Each row was made from one small tree. Brackets hold a mark, then the marks that hang from it, in the order of their numbers. Every link used is in the known rows. Write each row's tree.
Each row is shifted at random along 5 fixed directions that mean nothing.
Known rows
(j426 (j49 (j243 (j943 j571)) j530 j989) j170): [ 233  169   -6  134 -204   31 -114  117  124  -39   21  111  130   67
 -168 -193  -22  121  -64  -52 -115 -114   -4  292  -86  138   17  -42
  160   78  -18  156   59 -207  157  -20   82  -48   22   29 -141 -159
  -43   28  -23   -3  -83 -102   17   35  184 -124  -70 -239   96   94
  -13   92   -9]
(j530 (j243 j943) (j253 (j426 j49 (j170 j989)))): [ -35  -68  290  -42   95  122    9  -95 -177  158   34   14  -62  -24
   52  197 -153   49  -52 -175 -218  170   79  -55   68  -33  243   64
  -22  -14  -84   -8  100   69  -58   30  102   37 -198   11  -22   66
 -156 -107    7  -48   45  -22 -121  -72 -100   94   30  204 -213 -130
 -137  -48   84]
(j842 j530 (j989 j170)): [  83  -33 -115 -116   -6  136  192  191  -90  -71  142 -181  176  125
  126 -133 -135    3  -20 -228   65  -28 -120  225  -19  -36  -40    2
  161  111  -71   97 -154  -17  -60  106  -90  -91  124   79 -108   -1
  -15  112 -130 -133  -76   25   48  243  210   20  -70   98  172   44
  102   67 -110]
(j842 j170 j413 j530 (j989 j253 (j571 (j49 j243)))): [  79    2 -174   45   92  -20   40  189  -27   27   69  -74  106   -8
   92 -122  152  -74   -8  -38  151 -220 -207   20  -82  -10  -62  -34
  124  -47   64 -116 -118  -60 -159  115  100  -80  140 -109   55   47
  132  145  -85    7  133   64   99   93  273  -44  -84 -197  219  144
  254  -31 -132]
(j530 (j243 j943) (j253 (j989 j170))): [ -68 -140  122  -42  162  114   67  -13 -233   31   31 -123  -43   92
  142  282  -34  -69   34 -207 -188  194  -34 -198   29  -14   94  123
  -86  105  -68  -75  -35  192  -11   28   20   69 -121    9  -56  -14
 -134 -100  -42 -130  -91   52  -79   23 -163  162   -5  237  -30  -81
  -30   37  102]
(j243 j530 (j943 (j571 j49))): [ -43  -25  -36  -47  -60  -38  -71  -65   63  -51  -76   94   11 -116
 -102  -68  -75   75  -66   69  -84  -52  -27  -69   22  -10   54 -121
   45   48  -13   13   72   16   47  -16   47   23  -50 -119  -21  -69
  -54  -52  103   65 -136   60  -46  -98  -82  116  119  -92  -13  -41
   19  -99  104]
(j842 (j413 (j270 j253 j426)) j530): [-113  -12   45   54  -59   84 -128 -139    1  188   25   28  122 -128
   20 -167  -33   75  -55 -154 -111  -97   76  -12   60  -78  240  -86
   72  -94   34    9  108  -37 -133   41   19    6  -75  -70  113   40
  -26   36   64  143   68  -30   -1  -50   50  -59   91  -74 -124  -42
   46  -77  -17]
(j170 (j571 (j989 (j253 j426) j842))): [   9   29  -89 -156  -46   87  -92  -33  -92   -7  -54  167  154  100
  170  -87  -77   59 -148 -105  -88   20   -5   10   72  141  149   10
  -69  -99   53  -49  -68  107   -4  -26  -68   29    4  -60  -30  -53
 -198   -1   57   39  -99   75  -64   -5   25  215  183  104   21 -215
   26  115   79]
(j170 (j571 j49) j989): [ 202  133 -155  -87 -107   45   50   98   17 -104  -68  101   98  226
   43 -160  -85   12  -49   57   59  -86 -108   69  -31  106  -98  -68
   47  -17   21  -78  -56   31   56  -72  -61   14   81  -39 -152  -60
  -49   43   -8 -106  -59   60    2   69  143  121   37   23  122  -91
   -5  118    3]
(j49 j842 j943 j989): [  90   92  -92   21  -65 -102   43  -46  309  -39   36    7   99   59
  -65   20  107   15   98  -31   -3  -91   82 -103  -26   47  -72  -67
   12   93 -142  112  -22 -232   53 -134   51   63  112  -21  -29 -203
  148  -85   -4   66 -114 -110   44   59  -93 -176  -75  -79  129   53
   78   25  158]
(j530 j243 (j253 (j989 j842))): [   8  141    3    3   64   38   66  -31  -42   66  161 -189   54  -40
  -38  -11  -78   54   41 -110   -7  -46  -46  -33   39  -71  100    2
  -31  102 -113  -35   22   -9  -74  -62   45   27 -106  133   34   49
   12   42  -37   34   35  -17   36   68   68  -57   27  138  -41  -13
  -13   20  157]
(j943 (j571 j49 (j989 j842))): [ 235  222 -347   47  -33   19  246   88  367 -301  164 -105  159  133
  -96  -76  -19  -89   26   -2  158 -241  -63    6  -23  -22 -251  -49
  229  343 -105  101 -199 -186   49   77  -87  -29  396   32 -132 -143
   67    3  -40  -81 -108  110   49  252  214  -11   30  -51  247  129
  -65   96  127]
(j530 (j243 (j943 j571)) (j253 (j426 j842))): [ 196  167  124   81  -27  -48 -183  325 -133   81 -160   40   50  186
 -169 -247  103  -25  -89   99  -21   76 -180  126 -128  227  170   91
 -288  -98  240 -379   40  274  -74   44  -40   79 -181  137 -134  175
  -94  182  -41 -129  -27   44  -38 -251    2  149  -14  -64   92   26
  -20   69  -28]
(j413 (j270 j170 (j530 (j253 (j426 j49 j842))) j943)): [ -47   33  121   86 -141   69 -236 -107   32   56    9    3   47 -106
  -58  -42  -17   92  -50 -103 -120   51  213   79  103   22  275   29
   29  -79   72   77   56  -57   99   20 -103   41  -73   44   58   -7
 -204   11   43  101  -23  -74   16  -72  -51 -115   78  -90 -140  -52
 -127   10    4]
(j842 j413 j581 (j989 j170 j571)): [ -73  -95 -137  -90   33  138  119    9 -112  102  160 -104  142  -50
  154 -125  -87  -40  -92 -163   55 -129   28   47  -72  -99  -41   11
   99  -87  -38   63  -82  -41 -126  179   80  -26   76 -119  -28  -17
   82   30  -61   10   39   94   17  102  196   49  -10   51   82   96
  130  101    8]
(j842 (j170 j989) (j413 (j270 j426))): [  28 -121   93    8  -52  109  -15   86 -131  120  -97   25  -14  151
  158  -24   63 -164  -63  -90  -78   53   53  -37  -30   49   63  -18
  -39 -123  106  -84   20  134  -97   73   -1   19   28  -79  -48   42
  -25   29   -2 -130   18   36  -39  -27   21   62  -63  -13   36   42
   38   64 -129]
(j943 (j571 (j49 j243 j530 j842 (j989 j170)))): [ 145  195  -16  -40  -96  -76  -63   16   65   23  -23  109    5  -32
 -101  -88 -109  142  -69   87   -6  -35 -107  192  -54  -27 -107   40
  -47   32    2   26   52  -88   61  -80   35  -35  -63   65  -96   65
   61   48  -28  -32   61  -53  -69  -35   17  -15   12  -42  -25   81
   28   22  -94]
(j270 j170 j253 j530): [-269  -31   41   71   55  -57 -245 -205   68  -87  -17  -68 -118 -201
  -54  168  169  134  141  141  -85   -4  111 -236  103  -82   81 -110
  -23 -139   99   39   50    5  285 -108  -57   15 -153   81  217  -38
   -5  -15   77  318   40  -52   93  -14  -90 -197   82 -178 -244  -70
   -4  -75  -31]
(j253 (j426 (j842 j170 (j581 j530 j571))) j989): [  -5   62   37  -97  -20  207 -123  -47   82   42   75  101  143  -65
  132  -69  -67  139 -209  -90 -118  -72   85   39  109  108  264  -70
  -54 -135   49  111   63  -72  -56  142   37  -75   62  -20  111  -83
 -177   22   70  264  -27  106   80  106  145   54  168  -27  -74 -117
  -18  153  155]
(j842 (j581 (j989 j571))): [-285  -80 -225  135   95  -29   93 -365  304  -45  112  -93  -10 -212
   25  254   61   30  111   93   81 -252  176 -400   83 -184 -145 -159
   70   59 -197  122   11 -230  -43   30  144   65  157 -198  250 -236
  131 -181  102  357  -24  123  107  184  -43 -100   94  -30  -99    1
   -5  -33  337]
(j49 j243 j530 j943 j989): [  78  -72  152   14  -34   -1  -33  -91   35   38  -79   72   18  162
   60  158   17   20   99 -223 -287  117    8  -58  -14   33  -29   47
   -7   54 -176   -3   46  -57  150 -144  104   44 -145  -29 -105 -152
  -18 -135  -64  -95  -64 -169  -90  -12 -251   14 -155   93    0   17
   51  -18   -3]
(j530 (j243 (j943 j571)) (j253 (j426 j49 (j842 j989)))): [ 234  117   22  103  138 -121  296  249   72  -72   82 -232  -85  110
 -261   26  104 -175  162   79  214    6 -117  -15 -130  -34 -149  132
   31  204  -51 -122  -76   -2  -82   89  -11    9   81  234 -115  147
  171   49 -129 -270  118  -17    3  -10   38 -123 -229   15  185  171
 -168  -52   -2]
(j170 j842 (j989 (j253 (j426 (j49 j530 j943))) j571)): [  65   43 -174  -72   58  -27   78  -10  109  -85   24  -25  106   47
  -51  -52   75  -60   78   26  125 -107   64 -121   24   90   -2  -84
   46   12  -75   49  -74  -65   -5  -86   11   32  135   73   -5  -89
  -34   -3   53   24  -48  -34   81   76   34  -54   62   -8  160  -50
   39   53  165]
(j426 (j49 j243) j842): [  46   77   25    3  -66  -50   28  -37  134   33   20  118   16  -50
 -147    2  -39   42  -11    2   58  -75  -43  203  -10    7  -55  -62
   88  136  -57  183   47 -154  -22   14   42   -4   77   54  -60  -39
   60  -52   38   83  -91  -84   36   41  122 -141  -25  -26  -41  -41
  -89  -29  116]
(j49 j530 (j943 (j571 j989))): [ -11   61  -91   42  -26   37   15 -163  274 -135   43   28  139  -33
  -31   43  -36  101   44 -196 -183 -145   51 -197   51    6   43 -107
  191  151 -201  142    5 -188  110  -45   71   55   92 -107   13 -263
  -55 -131   73  151 -122   -3   18  102 -108   24  126  -36   29  -56
   36   24  207]
(j989 (j253 (j426 (j49 j243 j530) j842)) j571): [-258 -250  -49   -3  308  -61  215 -392  140  -26  120  -56 -121 -284
   46  614   94  -59  179 -111    1  -26  158 -414  125 -173 -105   48
  112  195 -258  254  -95 -158  -73   83  134   46  163  -23  198 -107
   10 -317  145  161   48  -13  -81   70 -203  -78   64  191 -108 -139
  -78 -152  320]
(j842 (j170 j571) j413 j530): [ -38   54   67 -177  -77  160  -43   17 -193  176   35  105  158 -145
  147 -289 -229  248 -233 -186 -107  -65  -72  187  -10  -81  251  -86
  149 -169  -25   73  100  -16 -132   38   76  -95 -122 -160   33   61
  -34  124   47  129  106   41   31   36  221   85  151  -48 -104 -120
  133   18 -102]
(j426 (j49 j530 j943)): [ 172   23  114   89  -70 -184  154  254  -47    4   -6  -61 -107   35
 -263 -258  -41  -77  101  120  220   22 -186  415 -122  -26 -193   59
   58   46    9   -8    1   -9   21  -40  -71  -62  -53  223 -141  228
  197  105 -127 -254   89 -175  -22 -114   53 -161 -305   79  107  161
  -33 -117 -233]
(j530 (j243 j943) (j253 (j426 j170) (j989 j571 j842))): [ 129  129  123   23   33   17  -54  169 -197  148   45 -121   19  -45
 -122 -199  -40   12  -91   45   11   83  -28  161  -20   76  200  124
 -173  -99   81 -174   53  149  -67   19   58   -6 -205  175  -47  195
  -60  171  -52  -75   93  -20  -45 -133   58   12  -33   44   23   81
  -22   32    7]
(j413 (j270 j253 (j426 j49) j530 j943)): [  52  106    2  169 -170   26 -162  -94  174    7   56  -77   88  -47
 -255 -208   54   43   41  -28   13  -56  199  143   94  -16  186   -3
   86   -2   94   95   45 -118  134   10 -179   29   -9   71   17   -9
 -118   57  -12   51  -54 -157   13  -62   51 -273  -49 -149  -61   57
 -186  -34    0]
(j243 (j530 j253) (j943 j571)): [ -88  -45  -12  -15  124 -253  354  -59   -3  -69   92 -247 -238 -286
 -275   56  -72  -50  204  193  212   53   23 -172  -47 -288 -173   10
  122  158 -202   73   49  -50    9 -122   61  -53  -82  178   68  155
  306  -25  -24 -136  200  -66  -36  -58 -157 -154 -168   45   28  141
 -100 -268  -64]
(j243 (j530 (j253 j426)) j943): [   5  -28    6  -32   -4   -7  101  -11   90  -58   95  -93   75  -85
 -134 -128  -97   20    0  -41  -20  -34   62  -46   14  -61  158 -110
  111  102 -126   93   54  -33   -5  -50   13  -28  -43   18    1  -34
   -3   -9   36    9  -90  -12  -13  -27    1    3   -7   22   32    3
  -40  -94  133]
(j413 (j270 (j170 j989) j530)): [ -67 -140   41  -76  -79  226   68 -233   -4  -62  114 -110   50   -3
  152  214 -166   35   29 -329 -206   94  248  -94  125 -122  105   22
  182  107 -174  211  -46  -53  129   15  -93   14   23   25  -15 -120
 -198 -136   20  -65  -75  -36  -50  164  -87  -18   56  160 -122 -107
 -142   38   37]
(j581 j170 j571 (j989 j253 (j842 (j413 j270)))): [-103  -57 -239  142    0   18  -98   11   75 -158  -65   31  -39   -4
  146   38  129  -47   34  112   74  -20  144 -216    3  164 -157   34
 -148   21   80  -69  -40   60  -44  -11  -81  -21  179 -265  194 -205
  -82   36  101   89 -109  142  121   27  -17  229  187 -101  106    2
  101   91   21]
(j943 (j571 (j49 j243 j530) (j989 (j170 (j842 j413))))): [  14   70   57  -10   46 -163    2    8  -67   12 -121   92 -214  -50
  -40   44  -24  -51    6  280   87   56 -143   34  -41  -86 -229   52
 -100  -45   66 -111   64   76   49  -81   75  -41  -74   60  -29  206
  170   38  -33  -74  188   -2  -82  -72  -98   47  -32   -7  -70  136
   25  -81 -229]
(j530 j243 (j253 j989)): [ 191  277  -51  207  -50  -76  -92  291  -22    8    8 -164   74  144
 -201 -324  121   -1   34  159  117 -137 -223  110 -116  122   38  -32
 -202  -10  149 -305   42  127  -35  -81    3   41 -132  184  -33  135
   82  241  -91  -22   27   16   90  -66  179  -54  -91  -82  132  143
   61   88   16]
(j413 (j270 (j426 (j170 j571) (j842 j581)) j943)): [-114  167    5  138 -186   -5 -259 -278  247  131   -9   90   83 -254
 -214 -172   30  162 -115  137   -8 -171  308  -10  124   -9  269 -140
   32 -121   57  149  215 -227  -18    3   80   69  -18 -133  164 -103
  -64   -3  166  373  -23  -53   38  -92   22 -232  165 -261 -180   -4
 -111   -2  215]
(j842 j170 j413 (j581 j571) j989): [ -16 -133 -101 -101  110  181  292   20   -1  -14  198 -133   29    8
  233   78  -20  -54  -29 -213   57 -100   12 -123  -76 -174 -116   14
  221   14 -102   76 -101 -133 -125  205   73 -106  175 -187   37  -78
  144  -47 -105  -61  154  132   77  211  209   10 -113   33   84   85
   30   64  -52]
(j842 (j170 j989) j530): [  61  -70  -87  -72   -1  182   29  158  -28 -112  -27  -20  170  230
  217    2   24  -13  -44 -218  -95  -33 -121   -4   -3   91   64  -99
  117   55  -19  -10 -127   54  -20   84  -73  -17  138  -61  -49 -158
 -151   35  -26  -26 -168  106  100  223  133  102   31  -44  149  -90
  110  111    4]
(j943 (j571 (j989 (j170 j842)))): [  13  172 -210   79  -14 -110   67   48  157 -148  -21  -55  -20  -27
 -120  -75   61   -7   19  256  163 -136  -17  -82  -37  -10 -183  -73
  -42   65   31   -2  -15  -30   48  -31   28   13  135   53   13  -11
  142   74   32   81    6   96   44   77   42  -24   64 -133   95  128
   18   65   31]
(j530 (j243 (j943 j571)) (j253 (j989 (j170 (j842 j581))))): [ 199   82 -133   55  133   14  210  290  -14 -186   77 -271   44  244
 -112   -6  140 -185  113  -12  101    9 -144 -119 -148   39 -119  129
   -1  230  -20 -152 -152  110   11   66  -69   39   85  136 -152  -17
   33   62 -132 -267  -62   92   53   86   36   18 -133   -3  301  156
  -54  132   69]
(j413 (j270 j170 j253)): [ -46   54 -105  176 -125   72 -198 -113  217  -60   25   -7  144  -20
  -67  -60  115   88  -46  -28  -82 -163  193  -90   68   45  200  -86
   10    8  104   51   41  -80   96  -14  -44   75   44  -46  106 -150
 -127   -4   97  190 -101   26   33  -18   60 -130   97 -158  -53  -26
  -43   91  159]
(j571 (j49 j243 (j842 (j413 j270) j581) j943 j989)): [ 151  147  -33  -24 -127  107  -64 -232  387   51  141  191  234   24
   12  -44 -109  104 -120 -193 -165 -219  113   37   38  -56   84  -98
  191  122 -186  189   74 -376    8  -44  142   16   88 -265  -64 -236
    0 -152    8  135 -103  -67  -24   79   87  -85   43  -53  -59   30
    5   35  235]
(j426 (j170 (j571 j49) j989) (j842 j413 (j581 j530))): [-155  -31  119 -262   40   56   75 -195 -148   62   37  178  -82 -172
  129  109 -171   44  -36  -27  -14   47   83  -37    7  -90    4  -50
  228 -132 -133  190   69  -99   -1   -9   89  -91   15  -37   81  -16
   58 -111   62   96  176  -27   62   79   53   -9  123  -17 -166 -190
  -42  -46  -74]
(j581 j170 (j413 j270) j989): [ -64 -150  -13  184 -159   52 -168  166 -126  -87 -187   59  -93  271
  202  -27   35 -168  -11   80  -66  198   71   -2  -42  225 -119   63
 -277  -56  180 -166   31  305   -4   -8 -183   26   86 -198  -37  -77
  -92   79   -5 -127 -206  143   48  -47 -108  322   76   -7   16   42
   60  137 -198]
(j989 (j253 (j426 j49)) j571 j842): [  10 -176  -33 -103  142  -90  107  150 -264   71    2  -64  -44  -23
   11   18   45 -193    6  -29  194  166  -61  218  -11   59  -91  249
 -153  -18   89  -78 -236  208 -143  124 -150   -7   33  225  -60  244
  -72   52  -33 -255   38  -34 -135 -157  -31   74  -80  265  153  -14
   13  -46  -64]
(j581 j571 (j989 j170)): [  -2   15 -200  203  -82  -19 -140  153   40 -125 -157   24  -47   84
   39  -92  105   24  -26  252  122  -26  -19  -14  -65  190 -206    4
 -255  -67  178 -140  -16  152   44   -3  -62    2   86 -166   57 -112
  -44  125   41   79 -132  150   83    4   26  205   78 -119  110   78
  104  135  -34]
(j426 (j49 (j989 j253)) j842): [ 103   51 -110   21  -71  -37   11  117   77  -54   38   81  125  148
  -39  -43   83  -79   43 -108   77  -75  -53  166  -50  169  -57    0
   64  129   32  109 -146 -100    5   48  -97   13  232  140  -81 -112
  -16  -33  -32  -59 -159  -69   83   68  144  -98  -67  -58  198  -66
   -2   62   55]
(j413 (j270 j170 j530 (j943 (j571 j49 (j989 j253))))): [ 173   48   25   18 -180   96  -42  117 -102  -88   51 -109   63   81
  -70 -213  -93  -33  -38 -133  -23  139  100  257    9    6   82  179
   94   27   94    4 -102   70  194   36 -244  -41    1  147 -154  101
 -177  105 -128 -272    3  -79  -47  -20   24  -19  -85   38   62  100
 -138   40 -261]
(j170 j571 (j842 j989)): [ -42  199 -123 -225  -77   -3   32 -167   56   56   51   80  109 -153
  -18 -147 -173  288 -101   80   93 -146   34   -5   73  -73   94 -155
   45 -102  -79  119  111 -163  -54 -147   95  -18  -55  -50   50  -16
   52   39  106  223   65    6   61   82  126  -59  204  -27 -109 -168
    3   56  145]

Write each row's tree
[-126   10  101   -8   26  197 -186 -320  146  -35   95 -123   90  -58
  -94  143   36  141  113 -251 -285   61  227 -227  207  -87  286  -62
  151   51  -66  181   29  -57  247   30 -147   64  -85  -70   24 -198
 -270 -120   39  238 -190 -132   32   78  -96 -129  138  -28 -267 -130
 -185  -52  179] : (j270 j253 j426 (j530 j243) j943)
[  90   -3  -18  -38   35  -80  -52  117   29   22   -4  106   24  129
   96  -31  119 -115   -4   57   94  -68 -190   93  -77    8  -99    7
   -7  -39   91 -114  -96  -43  -63    3  -36  -51   79  -15  -10   68
  120   14 -104  -79   55  -17   33  -11   85  -49 -124  -71  103   65
  144  -41 -150] : (j571 (j49 (j842 j170 j413 j530 j581) (j989 j253)))
[ 198  157   38    8 -154  159 -140  127  131  -18  -19  166  207  121
    3 -245  -63  131 -238  -24 -137  -96   63  221   -2  199  198  -82
   -2  -88  105   40   39  -45   23   78   11  -25   51  -56  -90  -63
 -177   67   68   84  -74   61  -44  -38  187  103  106  -72    3  -47
  -26  169   90] : (j253 (j426 (j170 (j571 (j49 j943 j989)))))
[  36  -58  -52   66   91   43  187   11  123 -151  -13 -151   -9  133
  -71  231  105  -92  122  -55  -66  -30  -54 -281  -40  -47 -154  -17
   58  282 -137  -54  -62   59   14   97   31  108   99  -85 -124 -144
    6 -133   28  -81 -186   99  -31   80 -103   81   -7   67   73   20
  -76    5  238] : (j530 (j243 (j943 j571)))
[-107 -113   40  -51   -3  -23  -82  -33 -123   31  -40   10    7  -75
    6  -37  -48   18  -18  -42 -126   70  -14 -110   39   35  192  -71
  -53  -35    5  -46   65  119   19  -89   21   19 -164   -2   37  -24
  -77  -25   43   24 -105   14  -21  -99 -124  103   34   15    2  -87
   52  -79   62] : (j243 (j530 (j253 j989)) j943)
[ 137   10   26   22  -78   42 -198  148   48 -102 -150   86  -13  218
  -17  -20  106   -1  -64  135  -58   67 -100   45  -32  145  -28   19
  -86  -86  233  -73  -52  147   96   95 -143   -4    0  -52 -140    2
 -162   33   37  -48 -111   58  -52  -67   -9  112   40 -110    9   22
  -53  110 -107] : (j270 (j170 (j571 (j49 j530))) j426)
[ -48   26   34 -143  -41   49  -57 -228  133   89   88  168   62 -103
  111  115 -195  155 -118  -77  -75  -91  -28   68  130  -90   65 -118
   49   33  -67  150   55 -170  -57  -41   59  -21   15 -121    6  -26
  -23 -119   52  169  -63  -12  -49   67   55   11  132  129 -214 -140
   30  -44  120] : (j571 (j49 (j842 j989)))
[-113  -35  -58   -9  -31  -10   93  -37   -4 -127   88 -140  -94  -51
   12   -1  -49  -51   88   95  121   72  144  -24    5  -94 -115    1
    8   67  -69  110   49    9  -10  -68  -81  -58   67  -53   42   10
  109   62   12  -32   -8   -2   81   52   -8  -11   74  -12  -52   74
  -10    7  -88] : (j581 (j170 (j842 (j989 j253 j571))) (j413 (j270 j530)))
[  57   -7  -36    3  133   75  216  170  -77 -150  111 -211  -38   74
   -2  -33  -32   11   90   -5  143   46 -162   37 -149 -150 -150  137
   86  135  -83 -132  -73   51  -78  102  -90 -103  -49    5   40   70
   68   84 -142 -185  134   66   93   84   87   56 -113   45   67  102
  -68  -24 -132] : (j842 (j530 j243 j253) (j581 j170 j571))
[ 154   11  109   17 -126   84  -12  123 -160   40  -11  -28   50  108
  -62 -239  -40  -51  -86  -86   -8  176  145  259   13   62  192  187
  -17  -85  165  -54  -18  136  103    7 -198  -22  -48  162 -103  155
 -139  106 -104 -257   82  -95  -99 -131   28  -46 -150   99   13   25
 -174   34 -219] : (j413 (j270 (j253 (j426 (j170 (j571 j989)))) j943))
[  95  -87  -17  -89  -15   44  -26  120  -78  -46  -83  188   13  191
  158  193   88  -11   -7 -130  -73   84 -113   89 -104  150 -100  110
   95   -1   36   60 -157  -44   41   90  -76   -1  114    9  -84 -122
  -80 -122  -29 -138  -19    8    6   48    1  -11  -46 -125  120 -132
  -21   91  -78] : (j426 (j49 (j842 j530 j581) j989) (j170 j571))
[  97    3 -117    7   77  -61  183  135  117 -174   63  -63  -43  164
   60   -6   45 -325   46  169  242  -67 -112  101  -15  -44 -311  -17
   94  166   -5    7 -166   11   12   32  -74  -62  290    4  -99   45
  168   28  -85 -138  -74   40   11  147  127   10  -96   48  167  195
   63  -16  -77] : (j571 j49 (j989 j170 (j842 j413)))
[ 162   13  -43  -62 -119   39 -134   96 -105   39 -129  127  104  171
   42 -149  -55   -4  -81  -14  -61   37 -113  149  -32  172    9   -1
 -114  -90   79 -144  -21  151   56  -70  -22   37  -68  -14 -190  -27
 -133   59  -20 -106 -153  -18  -48  -39   20  162   13   40   92  -38
   94   82  -32] : (j170 (j989 (j571 (j49 (j243 j943) j530 j842))))
[  77 -134   75   43  164  -71  232  170  184 -108  -31  -25 -126  133
  -53  210  226 -270   95   96  169    9  -41  -18  -70   24 -199   40
   55  105   11   31 -126  -45  -79  215  -46   -2  263   91  -24   30
  125  -94  -28 -115   24   41   22   17  -20 -117 -215   -2  134   78
 -133  -30   42] : (j253 (j426 (j49 j943) (j842 j170 j581)))
[ -34   13  -82  -48    9  -64   50  -50  -55   24   72  -53   58  -89
  -33  -81  -33   36    6   -4   68   29  169   46   -4    1   -3   78
  -42  -31  -85  129  -53  -71   62  -96   68   12  -10   13    5  -37
   25   17  -16  -16  -16 -117  -38  -35  -68  -55  -33   53  103   67
  108   24   35] : (j49 j943 (j989 (j170 j842) j253 j571))
[ 148    1   47   32   38  -67  180   -5  119 -120  -32  -39  -58   88
 -109  111    6  -55  142  -94  -96   70  -65  -75  -63  -60 -189   80
  116  196 -202   13   -1  -56  144  -90   64    2  -28   36 -135  -56
   96  -88  -79 -177   29  -99  -82   32 -193   -6 -169   83   77  128
  -49  -56  -50] : (j49 j243 j530 (j943 (j571 j989)))
[-224 -216 -144    2  169   11   40  -99   21  -87   10  -57    3   54
  234  374  170 -117   93 -100  -38  -60   26 -334   78   28  -84  -71
  -31   75  -15   46 -136    1  -46   56   32   76  171  -99  105 -170
  -31 -149   46  114 -148  116    2  127  -74   70   58   86   61  -93
  138   49  172] : (j842 (j989 j170 j253))
[ 173   86  -41  -38   70  -66  143  314 -154  -67   13  -87  -37   89
   20 -130   13  -13   -6   98  217   20 -301  205 -105  -30  -83   96
   47  -18   87 -146 -109   64  -56   11  -93 -127    3  142   -4  210
  101  196 -146 -205  213   38   61   56  175  -45 -173  -64  172   65
   38   -7 -280] : (j842 (j170 (j571 j49)) (j530 (j253 j989)))
[ -78    2  142   -3   43  -19  -55   82 -208  199  -41   46   -5 -107
   71 -153  -44   53  -61  -23  -39   19  -99   54  -50  -29  145  -23
  -28 -195   77 -138   84   96 -182   11   52  -45 -169   47   89  218
   73  115   19   37  241   21   -6 -120   46   64   37  -12  -83  -50
   96  -78 -171] : (j842 j413 (j530 (j253 (j426 (j170 j571)))))
[  92  -88   -9  -58   41 -120  202  115   43  -54  -19  -44 -110   67
  -61    6   50 -119  106   63  182  136  -44   30 -122  -26 -248  152
  -43   35  -52  -44  -87    8   -3  -34  -93  -22   37   26  -71   44
  183  -29 -118 -219   49  -59    5  -36 -142  -41 -223  107  137  114
  -28  -46 -127] : (j49 (j842 (j581 j571 j989)) j943)
[-151  -68  -34  -44   51   17  249  -48  115 -211  111 -136 -121   -6
   34  133  -76  -60  102  103   78   66  114 -135   -3 -148 -210 -102
   85  221 -180  237   58  -19  -23  -51  -47  -68  162 -120   -7  -89
  178  -46   64   27 -104   66  100  157   -5   51  103   91 -101   37
  -42   18   48] : (j581 (j170 j842) j413)
[ -46  -75  -51   -7   21   41   42  -22   -3  -58   44   48    2   11
   60  142   20  -79   32 -101  -13  -37   77   23   46   85  -36  -68
  167   88  -50  198  -89 -106   19   29   -2    6  173   45    7 -135
  -75 -108   50   18  -81  -12   36  103   96  -68   35   -1   51 -106
  -12   31   90] : (j426 j49 (j170 (j989 j253 j842)))
[ 103 -171    8   74   45  -20   74  160    1 -114 -111   43  -66  272
   29  246  138 -171  109  -93  -51   72 -208    5  -93   90 -202   43
    3  205   16  -63 -126  109    7   67  -88   52   77   22 -144  -44
  -45 -121  -33 -228 -146   34  -55  -11  -60   88 -148   65  116  -22
  -70   -7   22] : (j426 (j49 (j243 (j530 j253))))
